(in the rows, 128 means zero)
Each row is followed by its class.
[130 129 139 130 128 124 129 131 134 127 125 125 126 127 134 123 128 138
 133 124 141 127 135 131 124 111 119 128 124 127 127 135 122 129 133 125
 131 123 128 168 128 117 128 131 124 139 146 131 139 123 132 127 131 137
 128 119 128 133 130 123 123 116 128 123 131 122 129 131 122 130 128 128
 127 127 129 128 106 130 129 119 120 128 125 125 130 132]
Tanu
[119 126 128 125 128 127 125 118 129 132 127 125 139 122 123 137 126 120
 124 127 131 127 131 130 119 144 156 130 131 128 130 127 121 134 129 133
 121 132 132  85 128 133 132 126 128 122 122 130 120 124 122 127 128 131
 135 144 129 125 128 127 126 141 130 128 123 129 129 119 137 138 126 131
 136 115 129 132 133 123 130 127 129 130 133 131 129 123]
rok
[130 127 124 131 134 123 129 124 131 137 125 133 130 124 130 134 124 133
 133 125 148 137 129 122 120 118 142 127 129 129 125 124 116 129 129 128
 123 122 125 140 128 117 128 135 126 138 135 133 133 130 129 129 133 128
 129 134 125 136 131 122 119 124 128 120 132 127 128 131 137 155 127 132
 135 129 126 134 124 134 132 122 115 134 129 135 127 143]
Tanu
[139 128 132 135 130 127 131 133 122 124 135 126 120 130 141 118 119 145
 132 119 138 134 125 126 123 123 120 127 124 128 118 122 113 127 131 125
 136 120 132 149 125 103 126 136 124 139 142 137 135 132 130 124 151 134
 139 123 129 135 131 120 126 117 128 124 131 118 130 143 127 137 129 128
 132 141 125 128  99 129 127 106 114 122 127 119 127 133]
Tanu
[129 125 129 126 131 123 126 126 124 135 123 128 142 126 131 134 124 140
 131 123 150 120 123 128 123 132 138 130 129 131 128 134 121 130 131 123
 116 124 138  97 126 126 129 124 124 129 128 130 124 124 124 127 129 137
 134 154 136 126 133 135 129 132 120 128 126 128 129 122 134 120 121 135
 133 109 124 123 111 120 130 123 135 128 127 131 129 127]
rok
[117 129 131 126 126 125 122 121 133 132 123 128 127 124 120 133 124 121
 124 127 126 124 139 126 113 141 154 128 134 133 130 130 117 135 128 124
 122 129 135  85 128 133 132 128 123 124 125 131 128 121 126 131 127 134
 128 128 133 124 129 129 125 142 128 128 127 134 128 120 135 133 128 130
 138 115 130 128 120 122 134 132 131 133 127 135 120 124]
rok
[144 125 126 128 126 130 132 126 128 123 125 130 130 128 129 137 133 147
 138 127 135 144 142 130 123 122 104 130 133 115 127 107 117 124 130 144
 114 139 127  86 128 119 127 125 133 157 122 138 135 137 142 126 133 115
 131 145 128 128 127 121 134 110 129 127 128 133 128 131 139 171 129 133
 127 171 125 136 139 134 124 118 131 117 132 117 120 130]
Tanu
[125 127 126 127 122 130 128 120 131 130 127 141 131 119 115 134 133 119
 119 134 105 147 150 101 124 137 168 127 130 125 130 122 124 143 125 142
 133 132 123  85 125 128 130 130 132 123 130 121 129 145 129 126 132 115
 129  96 119 132 126 127 119 140 128 129 130 123 129 143 140 171 126 135
 134 145 127 136 143 126 127 116 128 129 133 130 131 124]
Tanu
[144 127 122 130 126 129 129 130 126 132 132 130 137 130 136 131 131 121
 133 125 147 137 140 137 116 114 139 127 129 125 125 123 111 129 131 134
 120 130 127 128 129 118 133 135 130 150 129 134 141 123 132 131 130 123
 117 120 128 131 133 120 123 123 123 118 129 132 128 134 137 158 127 128
 134 140 124 136 127 129 129 123 116 126 124 132 119 129]
Tanu
[119 125 127 131 126 124 125 119 133 126 133 137 132 121 129 135 135 107
 126 141 117 136 145 123 116 125 171 131 131 123 129 116 118 144 121 131
 135 127 125  88 132 126 132 141 130 135 126 127 114 134 122 126 132 123
 125 112 128 132 131 128 115 150 128 119 135 122 128 141 139 164 129 137
 136 133 128 132 140 137 135 121 118 135 133 135 129 125]
Tanu
[130 126 132 124 127 129 127 124 129 129 130 126 130 122 131 137 131 126
 127 127 126 131 142 133 122 131 160 128 125 130 122 129 111 131 126 133
 131 131 131  85 130 123 128 140 135 118 126 132 134 123 128 125 136 124
 132 104 126 132 131 123 123 141 127 126 129 130 128 139 136 143 129 130
 134 138 128 132 115 125 135 117 125 128 129 128 122 124]
Tanu
[136 128 129 126 132 126 126 126 127 130 126 127 127 127 131 135 124 138
 130 124 144 123 122 130 122 135 126 132 129 129 126 136 127 128 132 122
 118 125 135  95 125 122 131 125 129 126 133 133 123 119 125 130 126 139
 134 152 132 129 131 125 130 126 129 130 128 133 130 119 128 124 126 129
 132 109 128 124 122 120 127 127 128 130 128 131 128 129]
rok
[132 128 126 131 119 126 125 123 125 129 132 136 131 131 133 127 133 127
 139 123 135 140 142 125 115 122 153 125 129 125 128 109 114 136 132 125
 125 124 125 136 123 114 127 128 131 143 138 132 143 141 133 129 138 125
 133  99 115 142 128 124 117 132 129 125 131 122 129 146 137 158 131 130
 133 133 126 134 118 131 131 115 119 127 124 129 127 127]
Tanu
[107 124 123 125 125 124 125 124 129 136 128 134 135 117 114 133 126 116
 121 137 126 125 140 127 121 140 150 132 136 129 133 131 129 138 121 132
 122 127 128  88 128 147 128 128 128 123 129 123 120 127 121 131 126 127
 129 137 128 127 129 129 122 141 129 131 129 129 129 115 134 136 130 138
 138  94 121 129 127 125 136 134 136 140 126 143 134 125]
rok
[135 135 128 131 129 127 122 131 122 128 126 129 129 124 135 129 130 142
 121 123 153 136 126 133 116 130 135 127 126 128 122 132 124 127 130 123
 124 123 129 154 120 108 130 132 127 113 138 135 133 124 125 130 130 127
 139 135 127 137 133 121 116 123 130 119 130 123 129 135 125 140 124 124
 140 127 132 134 124 127 130 114 117 137 119 129 127 127]
Tanu
[128 129 125 131 127 125 126 130 129 124 131 131 142 122 134 128 133 127
 129 123 139 132 144 127 124 120 144 137 126 127 123 123 112 135 127 126
 135 123 130 166 129 111 129 141 126 137 139 128 138 138 127 127 135 128
 132 121 127 143 127 121 115 130 123 114 131 121 125 149 125 155 127 130
 130 137 129 129 107 134 132 105 118 135 124 128 124 132]
Tanu
[116 128 123 123 133 128 121 127 124 138 126 130 131 120 120 132 124 120
 122 129 106 126 134 132 119 140 143 131 127 126 128 135 124 135 127 129
 123 125 132  93 129 132 133 126 127 119 130 129 125 122 124 132 128 134
 134 142 130 126 129 123 126 131 129 133 125 129 127 118 129 129 130 127
 143 113 124 128 115 119 131 115 135 136 121 137 130 130]
rok
[126 127 128 127 128 125 124 125 128 133 128 132 143 125 132 128 128 127
 126 134 140 129 150 133 118 127 138 135 127 122 124 128 109 133 133 135
 121 128 129 115 133 119 133 141 127 139 139 135 134 126 131 121 133 132
 131 131 130 138 128 120 128 127 125 115 121 129 125 132 131 157 132 133
 133 128 126 131 115 129 133 110 122 135 127 137 120 129]
Tanu
[117 127 126 125 127 130 127 124 132 134 130 127 108 117 121 136 127 117
 124 131 123 122 127 127 123 142 153 127 126 128 130 128 125 134 126 135
 122 127 143  85 131 135 128 123 132 122 127 128 117 126 123 127 128 131
 131 150 137 125 128 131 129 143 131 131 125 134 124 119 136 139 130 129
 143 108 130 125 132 122 126 128 136 135 132 136 132 125]
rok
[133 133 135 132 131 125 131 126 129 127 129 124 123 129 141 128 127 145
 132 120 142 124 138 128 123 127 127 129 123 128 121 131 112 131 133 127
 129 123 132 149 126 106 130 137 124 137 140 134 138 127 129 126 137 134
 125 117 137 135 130 122 115 122 128 122 130 120 128 138 134 137 129 126
 132 132 129 132  97 130 130 109 122 126 124 125 123 128]
Tanu
[116 127 126 129 130 127 127 124 130 135 125 126 128 124 122 130 126 119
 123 129 141 120 132 128 120 135 136 131 128 128 133 131 120 133 127 131
 121 132 135 116 131 137 130 116 127 123 128 133 126 117 125 131 123 134
 124 137 132 127 131 123 126 131 121 130 125 128 129 110 127 126 128 128
 138 117 125 129 124 122 130 136 127 137 123 137 126 129]
rok
[122 126 131 130 122 129 126 122 130 135 126 133 124 122 120 133 125 130
 129 131 125 133 151 128 116 140 164 127 139 126 132 133 111 139 127 137
 125 127 130  85 127 125 135 136 126 130 135 129 139 130 131 127 139 130
 136 100 124 134 132 130 123 133 129 128 128 123 118 135 139 136 132 133
 140 131 125 131 112 124 132 114 132 132 128 133 131 128]
Tanu
[130 126 131 128 136 124 126 127 127 135 128 123 130 129 133 132 122 139
 132 124 162 125 117 131 120 131 122 129 128 128 123 135 123 121 134 121
 127 123 137 117 128 126 129 124 129 134 134 136 129 113 124 128 125 143
 128 155 135 129 129 113 127 120 129 127 126 132 126 113 131 110 129 123
 133 104 127 122 112 118 129 131 126 127 129 130 127 127]
rok
[120 132 132 134 132 127 127 131 126 131 130 129 133 123 134 128 130 114
 130 122 144 133 129 137 115 120 145 127 128 123 119 119 121 128 129 123
 128 121 126 148 128 112 130 102 129 133 143 139 133 127 125 130 134 135
 124 131 127 134 131 121 123 121 126 123 133 122 127 128 134 155 129 127
 145 135 124 130 118 123 126 122 112 135 115 133 126 132]
Tanu
[119 124 129 128 126 126 121 120 131 134 126 135 130 118 117 141 127 116
 120 134 119 135 134 129 119 146 165 131 129 128 133 130 124 138 126 134
 124 128 129  85 129 142 128 125 133 109 127 126 123 130 124 129 129 126
 133 124 124 125 133 127 122 146 127 130 124 127 124 120 138 138 127 130
 140 111 124 136 134 123 132 127 131 139 128 138 131 124]
rok
